Below are the code and all the weights of a small trained network. Each question names an input and a target symbol and asks about switching units off, where a switched-off unit gives its printed mean instead of its output.

import numpy as np


def w(rows, s, z=0):
    codes = np.array(rows[::2]) - 128.0
    scale = np.full(codes.shape[1], s)
    scale[-1] = z or s
    return codes * scale


def f(y):
    return y / 2 * (1 + np.tanh(0.7978845608 * (y + 0.044715 * y**3)))


def softmax(a):
    e = np.exp(a - a.max(-1, keepdims=True))
    return e / e.sum(-1, keepdims=True)


def log_softmax(a):
    a = a - a.max(-1, keepdims=True)
    return a - np.log(np.exp(a).sum(-1, keepdims=True))


def net(x, mask):
    ids = ['ΓΘΦΨΩβδζλμτ'.index(c) for c in x.split()]
    T = len(ids)
    res = E[ids] + P[:T]
    u = 0
    for l in range(2):
        r = res
        for j in range(2):
            rows = slice(2 * j, 2 * j + 2)
            q, k, v = (r @ M[l][rows].T for M in (Q, K, V))
            z = softmax(np.where(np.tri(T) > 0, q @ k.T / 2**0.5, -1e9)) @ v
            o = O[l][rows]
            res = res + np.where(mask[u + j], z, o[:, -1]) @ o[:, :-1]
        u += 2
        y = f(res @ A[l][:, :-1].T + A[l][:, -1])
        res = res + np.where(mask[u : u + 4], y, B[l][:, -1]) @ B[l][:, :-1]
        u += 4
    return log_softmax(res[-1] @ U[:, :-1].T + U[:, -1])


Q, K, V, O, A, B = {}, {}, {}, {}, {}, {}
E = w([
[69,150,144,168,128,124,182,100,94,134,106],'Γ',
[116,162,229,170,121,84,135,108,91,199,97],'Θ',
[65,113,87,142,78,143,125,163,167,110,83],'Φ',
[137,153,157,187,40,85,94,153,29,149,125],'Ψ',
[144,212,99,134,143,6,104,187,167,134,142],'Ω',
[241,80,220,120,165,139,188,113,51,102,95],'β',
[140,185,83,151,173,108,123,179,122,74,43],'δ',
[172,180,151,69,141,135,220,164,172,49,161],'ζ',
[97,82,169,195,175,176,36,162,240,71,152],'λ',
[117,75,167,60,160,106,168,129,123,135,141],'μ',
[184,85,120,126,173,204,181,51,149,62,102],'τ',
],0.022)
P = w([
[135,131,120,142,184,124,109,124,174,119,138],'0',
[91,111,104,155,193,156,120,147,117,151,112],'1',
[77,134,70,174,199,70,120,177,138,117,153],'2',
[23,101,68,175,250,139,99,230,88,162,173],'3',
[15,65,148,140,133,73,106,104,167,107,115],'4',
[8,189,148,137,176,154,78,99,172,177,133],'5',
[140,181,90,101,216,106,187,51,147,154,69],'6',
[154,107,116,106,148,10,215,97,147,156,55],'7',
[187,70,116,96,228,176,217,56,135,154,38],'8',
[120,61,27,133,253,59,183,161,96,151,76],'9',
[162,186,102,117,220,153,123,142,113,132,186],'10',
],0.0065)
Q[0] = w([
[61,192,108,178,73,112,124,183,128,186,47],'0.h1',
[97,170,27,188,83,164,96,2,124,75,172],'0.h1',
[194,80,185,55,169,116,155,84,39,106,26],'0.h2',
[144,201,45,196,92,231,124,125,39,157,101],'0.h2',
],0.0058)
K[0] = w([
[140,87,122,90,115,156,73,135,120,152,171],'0.h1',
[23,136,182,118,85,66,113,128,111,212,141],'0.h1',
[155,130,138,39,125,78,160,144,81,180,108],'0.h2',
[123,181,125,186,2,167,135,138,90,70,30],'0.h2',
],0.0071)
V[0] = w([
[234,135,183,103,110,103,98,225,134,89,135],'0.h1',
[153,190,54,132,161,8,66,41,147,157,81],'0.h1',
[248,185,59,254,134,193,74,15,86,137,152],'0.h2',
[179,134,213,158,242,124,177,76,248,226,148],'0.h2',
],0.0044)
O[0] = w([
[94,78,132,47,165,155,62,160,133,108,83,113],'0.h1',
[104,110,150,116,100,94,149,107,146,162,92,71],'0.h1',
[136,174,141,154,31,2,143,94,220,95,178,54],'0.h2',
[32,110,180,108,133,205,80,198,128,103,179,255],'0.h2',
],0.0093,0.0026)
A[0] = w([
[142,117,60,73,146,166,164,123,181,64,109,86],'0.n1',
[67,123,221,209,96,194,237,91,31,115,132,156],'0.n2',
[23,84,2,114,65,151,118,180,130,133,130,219],'0.n3',
[93,74,92,135,136,214,153,123,148,117,210,3],'0.n4',
],0.006,0.003)
B[0] = w([
[37,160,112,97,2,107,88,182,55,115,149,159],'0.n1',
[122,175,91,157,153,66,141,130,159,84,207,254],'0.n2',
[160,149,176,170,136,214,201,78,125,145,136,168],'0.n3',
[153,77,149,4,133,109,124,155,152,176,101,167],'0.n4',
],0.0095,0.0089)
Q[1] = w([
[207,161,191,132,153,140,183,196,98,255,141],'1.h1',
[66,154,115,149,111,176,148,210,60,76,120],'1.h1',
[95,164,72,10,115,164,138,165,6,137,154],'1.h2',
[100,117,66,187,44,114,106,56,25,115,74],'1.h2',
],0.0058)
K[1] = w([
[169,131,144,70,116,166,133,117,174,119,196],'1.h1',
[21,107,10,73,139,219,109,117,61,136,106],'1.h1',
[61,157,37,81,184,64,154,247,123,147,158],'1.h2',
[116,147,32,233,5,106,33,174,3,191,210],'1.h2',
],0.0048)
V[1] = w([
[165,201,126,128,253,65,140,124,113,188,117],'1.h1',
[55,78,186,159,119,54,72,70,97,201,185],'1.h1',
[214,46,161,122,140,142,44,31,135,58,171],'1.h2',
[179,217,211,169,112,161,145,198,61,64,99],'1.h2',
],0.0051)
O[1] = w([
[140,93,23,100,154,196,110,198,137,107,88,186],'1.h1',
[169,132,103,85,139,196,151,160,48,125,194,63],'1.h1',
[207,42,187,139,173,95,133,124,144,88,89,77],'1.h2',
[106,22,99,174,68,119,26,255,168,176,158,251],'1.h2',
],0.0096,0.0028)
A[1] = w([
[135,102,82,145,180,221,148,2,74,111,158,186],'1.n1',
[119,184,96,58,148,133,97,72,161,185,119,5],'1.n2',
[51,73,54,100,210,201,117,95,113,96,72,85],'1.n3',
[160,181,155,191,218,159,104,197,11,102,26,44],'1.n4',
],0.0053,0.0016)
B[1] = w([
[93,100,60,238,131,111,76,123,98,181,91,194],'1.n1',
[144,224,57,56,135,5,213,235,97,178,94,115],'1.n2',
[194,223,83,150,196,136,85,43,23,116,171,255],'1.n3',
[52,253,193,158,77,80,18,92,175,116,31,214],'1.n4',
],0.0068,0.0045)
U = w([
[153,110,54,218,215,79,215,123,210,109,194,102],'Γ',
[174,156,116,143,116,181,115,101,175,161,196,5],'Θ',
[122,121,137,213,77,255,194,119,164,173,74,170],'Φ',
[183,81,92,189,63,130,76,114,104,206,166,210],'Ψ',
[110,92,112,137,148,109,99,106,177,156,144,110],'Ω',
[184,127,135,169,172,152,174,194,174,204,100,74],'β',
[112,184,111,155,119,142,98,91,178,98,52,53],'δ',
[99,154,161,115,95,198,174,205,140,132,192,50],'ζ',
[177,95,144,183,168,211,95,177,187,113,124,199],'λ',
[159,131,89,71,211,115,141,148,144,236,135,208],'μ',
[159,163,174,129,117,114,144,85,194,107,130,77],'τ',
],0.0064,0.003)

Each question gives the input, a string of symbols that net reads in full, and the target symbol t.
The units are the heads (2 rows each of Q, K, V and O) and the neurons (one row each of A and B). Each row of codes is followed by its name. A weight is (code - 128) times the scale printed after its matrix; where a second scale follows, it is the last column's (O, A, B and U).
mask holds one flag per unit, layer by layer, with each layer's heads first. A switched-off unit (its flag False) gives its mean, the last column of its rows in O or B, instead of its output. The means were averaged over made-up inputs and are rounded, as every weight is.
A unit's drop is (log p(t) with every unit on - log p(t) with that unit switched off) / (log p(t) with every unit on - log p(t) with every unit switched off).
The circuit of an input: a set's keep is (log p(t) with only the set's units on - log p(t) with every unit switched off) / (log p(t) with every unit on - log p(t) with every unit switched off). Starting from all 12 units, units are removed one at a time, each time the one whose removal leaves the highest keep (on an exact tie, the one counted first), for as long as the keep stays at least 0.8.
units of the circuit, in order: the units of the circuit, biggest drop first
top k neurons: the k neurons with the biggest drops, biggest first
k most important neurons of layer l: the k neurons of layer l with the biggest drops, biggest first
which heads matter: for each layer, one digit per head in row order, 1 if its drop is at least 0.15 and else 0, layers parted by /
drop when u is switched off: that unit's drop, to one decimal
input Γ τ Ψ λ Θ ζ Ω μ τ, target μ: which heads matter : 01 / 00
input β Θ Ω Ψ β Ω, target λ: which heads matter : 00 / 01
input Γ Γ Ω, target μ: units of the circuit, in order : (0.n2; 1.h2; 1.n2)
input Φ τ ζ μ β, target δ: units of the circuit, in order : (0.h2; 1.n4)
input Ψ β Γ Ω, target λ: units of the circuit, in order : (1.h2; 0.n1; 0.h1; 1.h1)
input λ δ Γ Ψ β Θ τ Θ, target Γ: units of the circuit, in order : (0.n2; 0.h1; 1.n4)
input τ τ Ψ β Γ Γ Ψ Ψ Ψ τ, target Ψ: top 2 neurons : (0.n1; 0.n2)
input Γ ζ δ Γ λ Ψ Γ Γ Γ λ Θ, target τ: which heads matter : 01 / 01
input Ψ Ψ μ Ψ β, target δ: units of the circuit, in order : (1.n4; 0.h2; 1.h2)
input λ Φ Ω, target τ: which heads matter : 01 / 11
input μ Ψ λ Γ μ, target μ: units of the circuit, in order : (0.h2; 0.n4; 1.n3)
input μ μ β μ λ β Θ, target δ: which heads matter : 11 / 01
input Θ Γ β, target λ: which heads matter : 10 / 01
input Ψ Ψ μ τ ζ μ Γ δ Ψ δ, target δ: which heads matter : 00 / 00
input Ψ Ω Ω Ψ Γ Γ Φ Ψ Ω Θ Ω, target μ: top 2 neurons : (1.n2; 0.n2)
input λ β β, target τ: top 2 neurons : (0.n4; 1.n4)
input β β Ω μ Ω, target δ: top neuron : (1.n4)
input Ω Γ μ τ Γ, target Γ: which heads matter : 00 / 00
input Ψ Φ δ, target δ: which heads matter : 01 / 00
input Γ Γ ζ δ Γ Θ Ψ Θ τ β, target Γ: 3 most important neurons of layer 0 : (0.n2; 0.n4; 0.n1)
input β Γ Γ, target Γ: top 2 neurons : (0.n2; 0.n1)
input Ψ μ Ω, target δ: drop when 1.h2 is switched off : 0.3
input Ψ μ δ μ β τ, target μ: drop when 1.n2 is switched off : 0.2
input ζ ζ δ Θ Ω δ β Φ Ω ζ, target ζ: drop when 1.h2 is switched off : 0.2
input μ Ω Ω ζ Θ Γ τ Γ Ψ τ β, target Γ: most important neuron of layer 1 : (1.n1)
input Ψ Ψ Γ Γ β, target λ: most important neuron of layer 0 : (0.n1)
